
[[  11 -160    1  -60  -39 -104  192  -61  -64 -104 -107  232  -95    1
   -75  133  -55  123  150 -175   75  109 -134  235 -181 -149 -117   74
   -12   62    2]
 [ 106   37  173   60 -106   40 -146    2  232 -241  162 -220  -24   42
   235   53   15  299 -300  161   62  285 -214 -183   43  234  124 -204
    70   36  113]
 [  76   41  -62   19  -91   -2   56   96  274 -105   66  129  114 -140
    48 -160   56 -268   24  -59 -238   58   36   29   97  110 -318   42
    32  323 -182]
 [ -33  -28   77   55  -11  -35    8   71  223 -135   25  -64   60   74
    80   37   -8  -56   -2    6   26  172   59  -42   -8   13  178 -128
   -58  126    5]
 [ -43  178  -17    5 -246 -232  292  -92 -201  -94  -50  323 -157 -191
    51   45  116  164   81  -86   20   91 -104  168 -103  -44 -408   47
   -64  -86 -235]
 [  82  -46 -197  143   86   77 -441   43  255   62  -72 -226  184 -267
  -120 -267  -95 -198  -96   46  -83 -114  164 -151  212  245   -7  -38
  -164  159 -140]
 [-219   10 -136  178  -16  107  -23   55  145 -167   -5  -23  134  268
   185  -35  -35 -117   25 -156  -53  147  -17 -116   15  102 -188  116
    -5  293   81]
 [ 145 -197  -30  -46  -72 -163  167  -65  -51 -207  -86  193  -80  -47
   -55  159  -54  231   89  -95   69  148 -210  304 -154  -67 -137  -20
    14  -19   46]
 [ 229   60   67   61   -9   48 -111  141  447 -189  178 -166  150 -128
   204   -9   76   31 -210  138 -172  182  -72 -203  162  343 -156  -71
   132  265   93]
 [-106    3  -80  219   -8   -2   39   37  144 -331   23 -119  102  274
   322  226   14  241  -49  -68   18  325 -160 -132   -5  211 -176   34
    55  123  284]
 [-173  136   25  -60  -42  -43  416  120  -85   58    3  328  -15  191
    42   41   67  -97  189  -80  115  -72   37   50 -279 -155 -223  190
    59  211  133]
 [  97 -136    5  -99   29   16  -62   31  120   85  -50   92   14 -155
  -210 -152  -92 -172   49  -38   16 -107   50  107  -61  -75   55    6
   -55  186 -105]
 [ -20  -41   -9  -26 -284   66 -130 -136 -169 -111   42   63 -151  134
   -22 -261 -124  135 -209   82  209    4 -264  139 -110  -28   64 -165
   -26  -36  -87]
 [ 248 -115  140 -192    8 -158  362   56 -125  -77   15  218 -126   70
   -46  289  -14  439   30  134  315   -5 -266  241 -389  -88  -18   -3
   175  -61  446]
 [ 160   15 -140  150  116  115 -441   51  304   23   -5 -293  175 -287
     3 -156  -47   15 -204   89  -99  -52   36 -282  220  393 -147   34
   -47  181   22]
 [-136   61  -56   80    0   21 -222  -45  -77  161 -108  -76  -23  -99
  -123 -165  -76  -19  -42   22  184 -139  118 -119  -30    5  131  -18
  -211  -30 -116]
 [  44  101 -148   15 -275 -213  329  -30 -366 -198   -4  290 -106  123
    81   52   40  358  -15  129  267  -22 -269  288 -275   15 -359  -44
    51 -199  194]
 [  62   23  -66  149   -5  -13  -41   84  290 -224   50 -103  141  -16
   194   62   40   41  -69    4 -122  206  -44 -114  106  254 -202  -10
    32  190   82]
 [-213   71 -114   65   32  129 -198   -4  -87  222  -94  -20   25   34
  -120 -240 -100 -133  -13  -30  167 -229  126 -158  -72   -4   20  118
  -144  126  -32]
 [  32 -108   42 -101  -74   36  -17  -42  -37   27  -24  125  -96    1
  -137 -122 -101   15  -19  -27  132  -53 -114  127 -147 -106   49   -8
   -10  102  -39]
 [ 121   13 -124   44   -5   22   -3  165  374  -66   53   81  210 -179
     6 -200   44 -390   47  -40 -291   -9  134   -3  149  161 -321   61
    21  399 -146]
 [ 182 -175    2 -106 -137 -145  188  -63 -201 -174  -28  192 -145   85
   -70  109  -86  378  -24   80  274   41 -313  343 -284  -85  -17 -106
    66 -134  218]
 [-101   36  -14  113 -201 -153   -1 -122  -55 -191  -68   46  -93  -68
    66    9    5  119   -4  -78   47  223  -55   85   15  -18   -6 -143
  -175 -114 -255]
 [  39  131  176   -5  -36  105 -280  -46  -14  104   83 -231 -118  -70
    38  -70  -39  362 -333  234  283  -38 -147 -291  -68  173  196  -98
    -5  -74  132]
 [  13   31   70    4 -113   86 -126   -7   91  -54   79  -55  -30   38
    49 -149  -41   48 -180   84   84   46 -105  -82  -23   83   62  -94
    11  102  -18]
 [  37   75  -13   48    4   90 -266   -1   41  100   12 -151    9 -120
   -26 -148  -48  117 -196  130  131 -108  -32 -199    7  181    6   -9
   -47   44   50]
 [ 145    5  180  -34   18 -265  392  166   90 -202   50   53    5  107
   132  377   93  295   66  182  226  193  -27   99 -252  -26  179 -184
    62  -93  377]
 [ 117   98   97  -13 -167 -411  423  -69 -206 -216  -62  240 -190 -193
    90  376  144  511   89   45  184  225 -169  234 -208  -43 -183 -102
   -37 -318   29]
 [ 116   37 -112   50  -96   41 -216  122  282   -9   65  -48  173 -179
   -68 -400  -14 -400  -97  128 -141 -113  170  -16  168  153  -19 -154
   -92  229 -241]
 [   0 -202  -81  -31  -86   63 -103  -84    5  -64  -76  119  -41   12
  -136 -173 -156  -83   19 -142   17    7 -118  183  -55  -85  -41   19
   -49  164 -133]
 [ 183 -188 -225  241  -31   33 -484   52  550 -311   10 -309  293 -223
    36 -278  -82 -339 -135   -2 -348  224  114  -31  430  331   27 -260
  -165  241 -316]
 [  30 -240 -113  -13   30   58  -58   26  166  -61  -77  104   83   19
  -136 -125 -137 -228  109 -163  -69    4    1  162  -21  -61  -48   60
   -30  291  -59]
 [-165  242  102  -94 -232 -232  391  -63 -348  104  -60  386 -234  -89
   -57   -1  103   96  137  -17  238  -77   19  165 -277 -252 -120   10
  -121 -153 -200]
 [ -58  187  103  -83 -177   -6  108   64  -67  100   94  140  -72   37
   -24 -227   28  -99  -79  165  183 -141   35   -4 -160  -75   68  -99
   -26   56  -65]
 [ -43   68  -23   -1  -20  106   59  139  183    4   82   82  111  106
    56 -159    6 -222   -2   -7  -49  -50   31  -77  -41   66 -168   96
    74  348   69]
 [-117   58  -59   59  -45   45 -194  -64 -171  117  -80  -66  -63   11
   -76 -139  -96  141 -106   72  274 -141  -22  -95 -106   30   90  -11
  -132  -72   32]
 [ 254 -233  -96   33  -55   38 -250  -48  269 -233   -1  -61   58 -195
   -28 -102 -100   32 -121  -53 -165  161 -187  109  149  189 -152  -74
    20  181 -107]
 [  11 -164  -82  -59  -77   84 -193  -63   -2   66  -75   93  -28  -76
  -237 -320 -165 -203  -11  -59   49 -142  -15  155  -39 -102   68  -29
  -110  151 -219]
 [ -91    2  -92   58 -223    8  -34  -70 -126 -149    1   72  -57  163
    42 -167  -72   70  -94   15  144   43 -156  111  -87    0  -46  -95
   -52   -1  -44]
 [ 122   98   24   -2  -63   75 -179  132  283   38  127  -84  116 -147
   -12 -306   11 -237 -173  188  -60  -97  101 -132  102  168   35 -129
   -13  219 -107]
 [ 321 -259 -101   31   55   61 -343   28  440 -147   -6 -136  164 -309
  -109 -163 -110 -155  -97  -33 -257   93  -37   44  236  226  -77  -73
   -13  286 -148]
 [ -81   61  116    8  -16   27  155   68  111 -103   73   37   -6  181
   169  124   26  115  -21  -28   69  150  -97 -112 -128   30  -70   65
    93  188  191]
 [-169   64   63   69 -182 -233  181 -119 -152 -149 -105  144 -159  -35
    48  123   41  157  101 -115  130  227   -9  130 -103 -152   56 -115
  -198 -174 -237]
 [ -56  261  146  -70 -159  -22  148  115  -56  105  131   92  -56   71
    40 -170   71  -27 -110  249  236 -145   60  -84 -186  -34  112 -121
    -5   21   45]
 [ -18  238  112  -58 -217 -160  205   -7 -155   48   35  200 -149 -140
     2  -70  106  104  -37  125  169  -48   -9   47 -149  -58  -73  -93
   -63 -102 -141]
 [ 252 -229  -38  -80  -65 -106   86  -37  -33 -191  -30  130  -59  -28
   -80   88  -89  274  -20   29  124   64 -274  296 -163    4 -100  -62
    77  -10  166]
 [ 237    4   33  -10  -14 -385  575  142  -57 -311   11  203   -1   74
   172  514  138  495  131  159  216  197 -168  250 -305   38 -189  -80
   136 -170  503]
 [ -55   -5  -47   67  -26   96  -63   70  188  -77   42  -24   98  111
    75 -122  -39 -139  -43  -29  -35   47   -3  -83   15   89  -69   18
    11  262   26]
 [  42  162  220  -15  -73   88   71   88  204 -121  209  -59  -29  115
   266   78   82  229 -221  131   53  181 -201 -244  -72  184  -82   -4
   191  189  227]
 [  88  100   42  -62  -95  -22  233  136  145  -78  119  195   42    4
    89  -55   83  -79    1   53  -53   10  -61   36  -90   58 -274   47
   138  252   70]
 [-116  187    2  -11 -153   69  -71   84   40  138   71   56   27   -1
   -58 -393   -2 -327  -80  129   74 -189  168  -75  -28  -24   90  -99
  -106  153 -204]
 [  94  143  139  -68  -93    1   56  109  112   28  131   27  -14  -47
    38 -112   51    6 -136  206  102  -56  -12  -80  -83   69   34 -100
    53  101   56]
 [ 176  116   89   -2  -59    5   56   81  148 -132  153  -26   12  -34
   186   75   78  272 -196  167   34   94 -210 -128  -49  249 -232    3
   176  116  245]
 [-170    8  -90  170   37 -202  406   53  -11 -306  -97  139   56  249
   267  455   79  264  233 -199   51  327  -80   47 -167   16 -303  154
    22   53  306]
 [-102   81  -46   34  115  111 -108   63   10  201  -49  -35   47  -13
   -57  -87  -49  -14  -16    6  139 -187   79 -211  -91   68  -67  175
   -38  171  138]
 [ 139 -279 -202   15   22   81 -243   30  225  -65  -74    3  148  -91
  -199 -273 -171 -299   25  -79 -114  -67   26  172   81   39  -22  -33
   -70  273 -124]
 [-255   94  -97   42   16   55   55  -16 -261  161 -110  111  -51  173
   -38  -30  -63  106   57  -66  281 -181  -15  -86 -242  -62 -131  223
   -57   55  176]
 [-244  161  -43   15  -89 -156  192  -94 -459  157 -169  213 -184   29
   -93   57   -7  260  112  -19  394 -160    2   65 -316 -173  -53   88
  -174 -228   37]
 [   5  -41   34   91  -54   48 -170   61  283 -171   73 -167   92   75
    93 -101  -43  -88 -130   65  -17  165   11  -92   83  112  192 -186
   -48  152  -25]
 [ 170 -163   44  -71    9  110 -142   14  198  -54   40  -24    7  -53
   -63  -88 -106   30 -110    7    0   32 -157   17  -24   74    3   -7
    75  227   55]
 [-431   14 -236  214 -174   85   26  -94 -208 -192  -93  101    1  461
   168  -78 -102   -7   57 -240  118  130 -124   20 -110  -46 -202  123
   -88  120   19]
 [ 224  177  107  -13 -129    0 -135  111  249  -25  186 -110   47 -226
    61 -217   80  -15 -271  308   -9  -26    5 -144   93  240   24 -221
    24   76  -63]
 [ 132  -23 -261  196  137   64 -426   43  328   18  -90 -210  235 -395
   -56 -179  -38 -148  -72  -44 -238  -57  131 -205  294  375 -307  110
  -115  236 -136]
 [ -58 -242 -138  -14   -8   81 -106  -30   67   -8 -119  133   43   45
  -193 -216 -175 -274  119 -206  -27  -54   12  183  -39 -130  -15   69
   -91  265 -156]
 [  21   93  -35   48  -17   -1    9   80  174  -21   26   38   79 -111
    47  -68   47  -87   -8   -8  -79   12   37  -92   32  129 -218   66
    -1  209  -38]
 [-107  116   44  -59  -86    7  299  101  -44    5   63  236  -22  202
    78  -12   40  -28   63   -5  116  -42  -52   20 -232  -78 -179  118
    96  200  154]
 [ -16   41 -191  135   45   60 -315  -23   79   92 -102 -105   87 -245
   -80 -196  -57  -63  -65  -34  -30 -114   82 -152  123  201 -188   96
  -140  113 -130]
 [-248  -33  -53  101  -91   17   17  -18  -11 -112  -50   38    6  254
    57  -60  -78 -102   58 -120  106  115   22   30  -85 -103  110  -40
  -121  103  -57]
 [-328  113 -131   38   69   58   88    8 -245  263 -161  180  -21  125
  -103  -69  -57  -70  173 -156  220 -252  115  -87 -233 -126 -175  309
  -102  134   84]
 [ -12    3   37  -85 -211  -75   56  -80 -232    8  -26  168 -171   18
  -118 -151  -67  110  -56   85  264  -81 -114  193 -204 -150  112 -144
   -84 -118  -93]
 [ 169   65  -45    2   65 -230  285   78 -165  -33  -63  109  -20  -70
    30  321   70  475   49  156  272  -59 -117   66 -269  109 -245   78
    67 -158  445]
 [ 263 -131  249 -140   88  -41  166   82  267 -120   84   34  -41  -66
    55  278   16  265  -33   26   29  197 -195    8 -138   43    6   14
   189  177  268]]

[-222  202    1   51  197  -59  -88 -154  264 -178  172   -3  159 -149
   25   31 -122  175  -67 -102   87 -250  295 -124 -133  196] | 53
[ -33  188 -103  -46   32   34   32  -12   -5  -37  223 -317  152  -51
   18   31  158  -27  -28  121   88   88   26   68 -107  -66] | 28
[-317    7 -241 -112 -182 -164 -121 -338  112   51  191  -87 -108  -94
 -314 -119  -29   96 -118   66 -155 -108   15  -99   67 -132] | 26
[ -95   46 -193  -40   49   91  -88 -286  155   14   58 -278   82  -18
  -72  252   32  -49 -142  110 -109  -67  103   63  -47   32] | 14
[ 115   10  -97  231   38   85 -171   20 -297   45 -168 -253   53   90
   -6  180  139  -33  -61 -125  122  219  -74  -66   78  -33] | 18
[-119   20  122  -28 -106  -42   37  -31    9 -101   78  214  -33  -37
    1   88 -109    6  -70  -12 -155 -148  -53 -166 -128   60] | 64
[-329  -55  -71 -410 -415  -23  151 -390  330   30  306  185 -147  -29
 -166   48  -82 -167 -190  309 -544 -232 -111  -43 -155  -97] | 61
[ -32  -10  -48   46  -36   50 -115 -121  -46  -17   -1  -11  -43   40
  -97  242  -80   30 -105  -27 -121  -78  -56 -122  -33   66] | 54
[-123 -120   21 -124   38   -5   -7  -78  113 -144  -41    2  -75  -92
 -165  118   23   25   68   75 -120 -112   -5  -85  -33   29] | 59
[-140  248 -100   96  259  -21  -38 -129  161 -102  116 -340  302 -169
  135   13  113   36  -63   -2  217  -25  319   85  -98   55] | 6
[ -38  267  -78  209  222  -41 -111   48  -92 -133  138 -386  237 -101
   11    3  135  136   11 -101  331   99  150    7  -18    5] | 46
[-125   67 -114  -94  265   34  -10 -112  232 -199  107 -421  156 -176
 -137  128  164   55  104  155   99  -53  190  127  -54   22] | 63
[ 108  149 -182  177  281   77 -182  -11 -146   17  -19 -417  164  -26
   21  211   66  112  -52  -42  241   67  118   28  -21   71] | 70
[ -29  -67 -126  -12 -130  120 -157 -163  -18   27  -23  -76  -98  140
 -183  200   44  -44  -89  -34 -140   59 -113 -146   44    9] | 15
[ -82  233 -110  141   86   30  -99  -20  -10 -138  166 -422  212  -14
  -53  -36  271   17   28  -91  269  225   95    4   34  -66] | 58
[  -1  -70 -178  -65   -5   99 -117 -182   12   98  -65 -129  -53   44
  -85  191   21  -33  -99   63 -120   -5  -13  -58  -12   24] | 25
[-104   18  111  -21  -57  -98   59   16  -51  -71   42  179  -10 -105
   53   10  -81   22  -43   10  -90 -127  -24 -135 -128   19] | 65
[  57   21  -56  218  261  -22 -104  131 -249 -117 -182 -446  145 -107
  -41   47  273   49  134  -70  324  233   52   47  102  -86] | 40
[ -34   83   46  -24  100 -131   76   91 -110  -20   46   32   59 -184
  126  -47  -44   86  -10   65   61 -107   53  -55 -161    9] | 49
[ -22  214  -69  101  260 -134   53   85 -146  -31   70 -375  268 -253
  177  -78  142   67    8   83  293   52  185  142 -104  -78] | 2
[ -89   29  -10  -69 -220  -23   63  -50  -81   -1  120  -26  -18    3
  -34    4   94 -112  -70   86 -134   74 -146  -54  -57 -130] | 33
[-204    3   32   47 -145  -17  -41 -130   65 -134   16   -2   15    3
  -89  -17  126  -84  -31  -93  -62   69  -10 -131   39  -61] | 67
[  87   31   93  168   92  -25  -38  170 -272  -17 -152   48   50  -33
  164   39   27   30   -6 -134  143   69  -21 -157  -62   44] | 52
[-116  204  -52   -9  118  -45    6  -57   83  -84  200 -176  164 -138
   50    6   26   69  -42   49   98  -75  152    4 -136   34] | 8
[ -43  -50  -38   30  -15   22 -100 -141  -37   16  -68   52  -52    1
  -48  239 -122   21 -130  -11 -150 -134  -20 -114  -50   84] | 68
[  75  -55   20  126   40   86 -132    7 -152   -2 -180   54  -34   74
   25  230  -40   13  -66 -126  -20    2  -45 -180  -23  114] | 56
[ 116  -31   59  129  199   23 -124  223 -226 -160 -121  -90  -28  -19
 -112  132   57  165  149 -134  201   63  -64 -176   16   88] | 13
[   7 -206   24 -102  -40  102   34   -5  -21   -7 -263   -2  -54   20
   37   40  241 -197   61   44  -79  165  -58  -80    3  -58] | 12
[ -59 -145  133 -174  -96  108   46  -32  145  -86  -95  299 -110   51
   31   87   21 -113   15   -7 -211  -61  -49 -230 -122  111] | 38
[  48 -153   87  -40 -119   99  -18   99 -134  -73 -139   98 -129  103
  -82   91  142  -91   78  -48  -80  145 -202 -205    8  -17] | 69
[-168  -69  -86  -91  121   -2   34 -172  165 -137  -58 -350   99 -170
 -109   88  232  -94   70  172  -16   22  119  143   17  -94] | 29
[   3  163 -111  218  159  -23  -91   46 -194  -53  -15 -454  212  -74
   30  -17  263   10   20  -71  309  247   85   57   56 -108] | 27
[  91  -13  -34  179  114   56 -144    5 -201   19 -188  -84   29   22
   45  226  -11   31  -75 -111   60   29    1 -104   -5   81] | 62
[-214  -63  186  -40 -313   15   -9  -69   93 -212   73  332 -141  105
 -165   21   13  -71   -3 -146 -231  -16 -169 -320   -9   17] | 42
